Here is a tiny trained network, its code and every weight. The questions are about switching its units off for an input and a class, where a switched-off unit gives its printed mean instead of its output.

import numpy as np


def w(rows, s, z=0):
    codes = np.array(rows[::2]) - 128.0
    scale = np.full(codes.shape[1], s)
    scale[-1] = z or s
    return codes * scale


def f(y):
    return np.maximum(y, 0)


def log_softmax(a):
    a = a - a.max(-1, keepdims=True)
    return a - np.log(np.exp(a).sum(-1, keepdims=True))


def net(x, mask):
    res = np.array(x, float).reshape(1, 4) / 4 @ E
    y = f(res @ A[0][:, :-1].T + A[0][:, -1])
    res = res + np.where(mask, y, B[0][:, -1]) @ B[0][:, :-1]
    return log_softmax(res[-1] @ U[:, :-1].T + U[:, -1])


A, B = {}, {}
E = w([
[131,136,184,88,105,196,46,224],'x0',
[160,123,122,127,145,121,90,122],'x1',
[102,113,63,50,180,203,115,94],'x2',
[195,160,144,120,247,84,188,175],'x3',
],0.012)
A[0] = w([
[177,148,185,255,61,132,113,167,223],'n1',
[193,191,175,232,173,48,207,94,173],'n2',
[116,107,97,112,114,170,105,133,126],'n3',
[92,112,107,46,91,183,97,153,175],'n4',
[80,8,155,147,39,106,88,34,204],'n5',
[97,131,90,158,137,155,133,101,227],'n6',
[130,138,79,174,93,108,170,148,86],'n7',
[114,87,50,141,127,88,161,25,38],'n8',
[90,174,102,61,140,198,124,164,85],'n9',
[95,127,114,84,225,200,144,66,164],'n10',
[174,203,127,43,186,126,147,179,254],'n11',
[104,105,94,62,95,158,94,113,122],'n12',
[91,89,138,103,106,251,75,82,116],'n13',
],0.0083,0.0035)
B[0] = w([
[110,54,130,118,174,210,163,189,220],'n1',
[113,152,77,173,93,90,142,22,248],'n2',
[163,187,97,89,103,136,137,98,164],'n3',
[87,198,134,124,118,86,90,95,199],'n4',
[137,51,158,107,202,209,117,198,225],'n5',
[140,123,106,93,103,120,196,121,172],'n6',
[131,137,116,128,109,100,143,113,154],'n7',
[80,87,203,109,212,192,151,254,205],'n8',
[110,117,164,143,128,90,82,98,178],'n9',
[48,111,142,110,160,190,132,213,211],'n10',
[145,80,124,171,123,192,181,163,215],'n11',
[171,175,106,96,118,79,128,81,182],'n12',
[158,212,133,133,113,78,145,90,210],'n13',
],0.0085,0.013)
U = w([
[143,52,86,157,145,216,200,192,181],'0',
[86,129,174,96,153,223,107,225,255],'1',
[152,255,49,178,81,8,145,28,84],'2',
],0.0077,0.00078)

Each question gives the input, the list of numbers given to net, and the class t.
The units are the neurons (one row each of A and B). Each row of codes is followed by its name. A weight is (code - 128) times the scale printed after its matrix; where a second scale follows, it is the last column's (A, B and U).
mask holds one flag per neuron, in row order. A switched-off neuron (its flag False) gives its mean, the last column of its row in B, instead of its output. The means were averaged over made-up inputs and are rounded, as every weight is.
A unit's drop is (log p(t) with every unit on - log p(t) with that unit switched off) / (log p(t) with every unit on - log p(t) with every unit switched off).
The circuit of an input: a set's keep is (log p(t) with only the set's units on - log p(t) with every unit switched off) / (log p(t) with every unit on - log p(t) with every unit switched off). Starting from the 12 units with the biggest drops (on a tie, the unit counted first), units are removed one at a time, each time the one whose removal leaves the highest keep (on an exact tie, the one counted first), for as long as the keep stays at least 0.8.
units of the circuit, in order: the units of the circuit, biggest drop first
unit that matters most: the unit with the biggest drop
k most important neurons: the k neurons with the biggest drops, biggest first
drop when u is switched off: that unit's drop, to one decimal
input [-1,-3,-6,7], class 2: unit that matters most => n2
input [-8,8,3,-3], class 1: 2 most important neurons => n8; n11
input [-7,-4,5,-3], class 1: units of the circuit, in order => n8; n2
input [-7,-1,-7,-1], class 0: 3 most important neurons => n1; n8; n5
input [-3,7,0,8], class 2: 4 most important neurons => n2; n5; n1; n8
input [4,6,1,-5], class 2: 2 most important neurons => n13; n8
input [3,-2,-6,7], class 0: 2 most important neurons => n1; n11
input [8,8,-3,6], class 0: drop when n10 is switched off => 0.1
input [7,-1,-6,3], class 0: drop when n10 is switched off => 0.1
input [-5,-5,-8,4], class 2: drop when n2 is switched off => 2.9
input [6,-5,1,-6], class 2: drop when n13 is switched off => 0.4
